Below is a small trained network, with its code and all its weights. Each question gives an input and a target symbol and asks what happens when units are switched off, that is, made to give their printed mean instead of their output.

import numpy as np


def w(rows, s, z=0):
    codes = np.array(rows[::2]) - 128.0
    scale = np.full(codes.shape[1], s)
    scale[-1] = z or s
    return codes * scale


def norm(h):
    return h / np.sqrt((h * h).mean(-1, keepdims=True) + 1e-5)


def softmax(a):
    e = np.exp(a - a.max(-1, keepdims=True))
    return e / e.sum(-1, keepdims=True)


def log_softmax(a):
    a = a - a.max(-1, keepdims=True)
    return a - np.log(np.exp(a).sum(-1, keepdims=True))


def net(x, mask):
    ids = ['ΠΣΦδεζθμτψ'.index(c) for c in x.split()]
    T = len(ids)
    res = E[ids] + P[:T]
    u = 0
    for l in range(2):
        r = norm(res)
        for j in range(3):
            rows = slice(2 * j, 2 * j + 2)
            q, k, v = (r @ M[l][rows].T for M in (Q, K, V))
            z = softmax(np.where(np.tri(T) > 0, q @ k.T / 2**0.5, -1e9)) @ v
            o = O[l][rows]
            res = res + np.where(mask[u + j], z, o[:, -1]) @ o[:, :-1]
        u += 3
    return log_softmax(norm(res)[-1] @ U[:, :-1].T + U[:, -1])


Q, K, V, O = {}, {}, {}, {}
E = w([
[179,67,93,85,100,147,138],'Π',
[164,94,101,119,40,142,189],'Σ',
[89,119,88,138,36,192,87],'Φ',
[109,100,154,183,74,220,101],'δ',
[26,103,196,164,73,223,119],'ε',
[138,95,153,197,2,130,117],'ζ',
[155,68,97,175,99,129,29],'θ',
[95,61,79,126,68,60,139],'μ',
[209,112,122,144,171,139,252],'τ',
[191,51,92,131,200,60,158],'ψ',
],0.009)
P = w([
[142,58,130,97,122,169,117],'0',
[116,151,183,75,113,92,111],'1',
[156,49,134,102,117,175,119],'2',
[159,71,94,144,112,159,128],'3',
[133,173,156,119,121,118,117],'4',
[145,85,109,141,121,157,121],'5',
[164,115,74,182,99,132,136],'6',
[105,155,122,122,164,131,123],'7',
[137,112,109,168,123,146,126],'8',
[165,140,66,229,82,123,141],'9',
[56,131,163,2,39,46,151],'10',
],0.02)
Q[0] = w([
[124,221,128,97,124,105,113],'0.h1',
[129,81,195,81,83,94,135],'0.h1',
[101,15,98,117,79,140,133],'0.h2',
[74,116,152,126,147,50,143],'0.h2',
[160,177,135,120,85,114,103],'0.h3',
[147,1,138,179,73,169,161],'0.h3',
],0.019)
K[0] = w([
[79,205,146,57,146,105,131],'0.h1',
[55,67,88,94,181,153,151],'0.h1',
[81,157,55,216,173,117,149],'0.h2',
[150,118,75,48,143,182,114],'0.h2',
[88,90,191,140,89,160,145],'0.h3',
[100,160,86,252,176,85,154],'0.h3',
],0.015)
V[0] = w([
[60,150,94,142,66,155,160],'0.h1',
[223,146,157,148,101,153,165],'0.h1',
[120,177,27,43,126,162,76],'0.h2',
[77,109,121,79,85,104,245],'0.h2',
[121,111,99,128,38,128,23],'0.h3',
[96,85,115,167,168,46,67],'0.h3',
],0.013)
O[0] = w([
[143,73,79,113,162,85,230,143],'0.h1',
[76,126,144,116,1,107,135,201],'0.h1',
[118,235,39,196,80,160,90,137],'0.h2',
[46,117,41,105,153,46,117,139],'0.h2',
[96,130,166,141,30,88,42,255],'0.h3',
[149,50,149,153,226,58,47,69],'0.h3',
],0.012,0.0096)
Q[1] = w([
[130,97,94,171,40,148,154],'1.h1',
[170,19,52,213,149,231,143],'1.h1',
[26,189,104,53,118,116,98],'1.h2',
[47,252,153,147,236,129,111],'1.h2',
[125,238,146,14,145,143,152],'1.h3',
[52,117,169,137,64,131,130],'1.h3',
],0.013)
K[1] = w([
[138,106,120,179,75,118,150],'1.h1',
[254,95,106,109,140,100,158],'1.h1',
[105,134,88,135,174,158,121],'1.h2',
[184,127,94,43,146,130,104],'1.h2',
[138,189,138,83,129,119,129],'1.h3',
[148,119,132,171,93,118,137],'1.h3',
],0.024)
V[1] = w([
[180,144,145,163,189,51,133],'1.h1',
[159,73,91,170,108,76,70],'1.h1',
[128,124,137,98,58,124,102],'1.h2',
[252,148,92,50,110,98,124],'1.h2',
[172,139,90,66,118,98,100],'1.h3',
[81,160,140,143,110,17,92],'1.h3',
],0.014)
O[1] = w([
[85,136,75,38,47,195,115,2],'1.h1',
[185,227,133,35,111,1,100,164],'1.h1',
[115,177,47,52,152,159,181,253],'1.h2',
[212,71,91,70,40,77,117,108],'1.h2',
[126,55,131,160,131,93,159,138],'1.h3',
[117,67,129,193,186,201,75,178],'1.h3',
],0.011,0.016)
U = w([
[208,173,86,182,180,76,158,76],'Π',
[28,101,59,114,92,71,158,46],'Σ',
[82,173,54,145,50,210,77,130],'Φ',
[188,188,191,111,99,185,159,119],'δ',
[94,185,204,137,184,87,186,33],'ε',
[84,43,179,103,71,91,121,120],'ζ',
[205,87,154,150,126,171,67,231],'θ',
[127,65,80,144,191,83,74,155],'μ',
[162,83,103,151,175,178,157,254],'τ',
[96,139,147,2,159,131,128,181],'ψ',
],0.013,0.008)

Each question gives the input, a string of symbols that net reads in full, and the target symbol t.
The units are the heads (2 rows each of Q, K, V and O). Each row of codes is followed by its name. A weight is (code - 128) times the scale printed after its matrix; where a second scale follows, it is the last column's (O and U).
mask holds one flag per head, layer by layer. A switched-off head (its flag False) gives its mean, the last column of its rows in O, instead of its output. The means were averaged over made-up inputs and are rounded, as every weight is.
A unit's drop is (log p(t) with every unit on - log p(t) with that unit switched off) / (log p(t) with every unit on - log p(t) with every unit switched off).
The circuit of an input: a set's keep is (log p(t) with only the set's units on - log p(t) with every unit switched off) / (log p(t) with every unit on - log p(t) with every unit switched off). Starting from all 6 units, units are removed one at a time, each time the one whose removal leaves the highest keep (on an exact tie, the one counted first), for as long as the keep stays at least 0.8.
units of the circuit, in order: the units of the circuit, biggest drop first
most important unit: the unit with the biggest drop
which heads matter: for each layer, one digit per head in row order, 1 if its drop is at least 0.15 and else 0, layers parted by /
input ψ Φ Σ Π Σ ε Π Φ, target Σ: units of the circuit, in order	0.h1
input Π θ Σ Π Π Φ Σ ζ, target Φ: which heads matter	110 / 000
input ψ ζ Π Π ζ Σ Π Σ Σ, target Σ: which heads matter	110 / 000
input ψ Σ Φ, target ψ: which heads matter	001 / 000
input τ ζ Π, target τ: which heads matter	001 / 100
input Π Π Π Φ Σ Σ ε δ δ, target ε: which heads matter	010 / 010
input Π δ τ Π Σ Π Π Π, target Σ: which heads matter	100 / 000
input Π θ ψ Π Π μ μ Σ ψ, target ψ: which heads matter	001 / 100
input Σ δ Σ Π Π δ Σ Σ, target Φ: which heads matter	101 / 000
input Φ Σ δ Π Π, target Σ: which heads matter	010 / 000
input Φ τ ψ τ Π, target ζ: which heads matter	010 / 000
input Σ Σ Π Π Π δ ζ Φ Σ, target ζ: units of the circuit, in order	0.h2, 0.h3
input ε Π δ Φ θ τ Φ Φ Π Π Φ, target Π: units of the circuit, in order	0.h1, 0.h2
input θ Σ ε Σ Π Φ δ Φ Φ Π ψ, target Π: most important unit	0.h1
input Π θ ψ ε ψ ε Π ζ, target θ: units of the circuit, in order	0.h3, 1.h2
input Σ Σ μ Φ Π ζ δ Π τ ψ, target ψ: units of the circuit, in order	1.h1, 0.h3
input ε Σ Π δ Π Π Φ Φ δ ε Σ, target Π: units of the circuit, in order	0.h1, 0.h2
input ε Π ε δ Σ, target Φ: units of the circuit, in order	0.h2, 0.h1, 1.h1
input ζ δ τ ψ Φ Π τ Σ θ, target τ: which heads matter	101 / 100
input μ τ μ, target τ: units of the circuit, in order	0.h3
input Σ τ Φ Φ Σ, target ζ: which heads matter	011 / 010
input Σ θ Π Φ θ, target δ: which heads matter	010 / 000
input μ Π ψ τ δ Π, target τ: units of the circuit, in order	0.h3, 1.h1, 0.h1
input ζ Π Φ Π ψ θ, target ψ: units of the circuit, in order	0.h3, 1.h1
input θ ψ τ Π Σ δ ε Π Π, target ε: units of the circuit, in order	1.h2, 0.h2
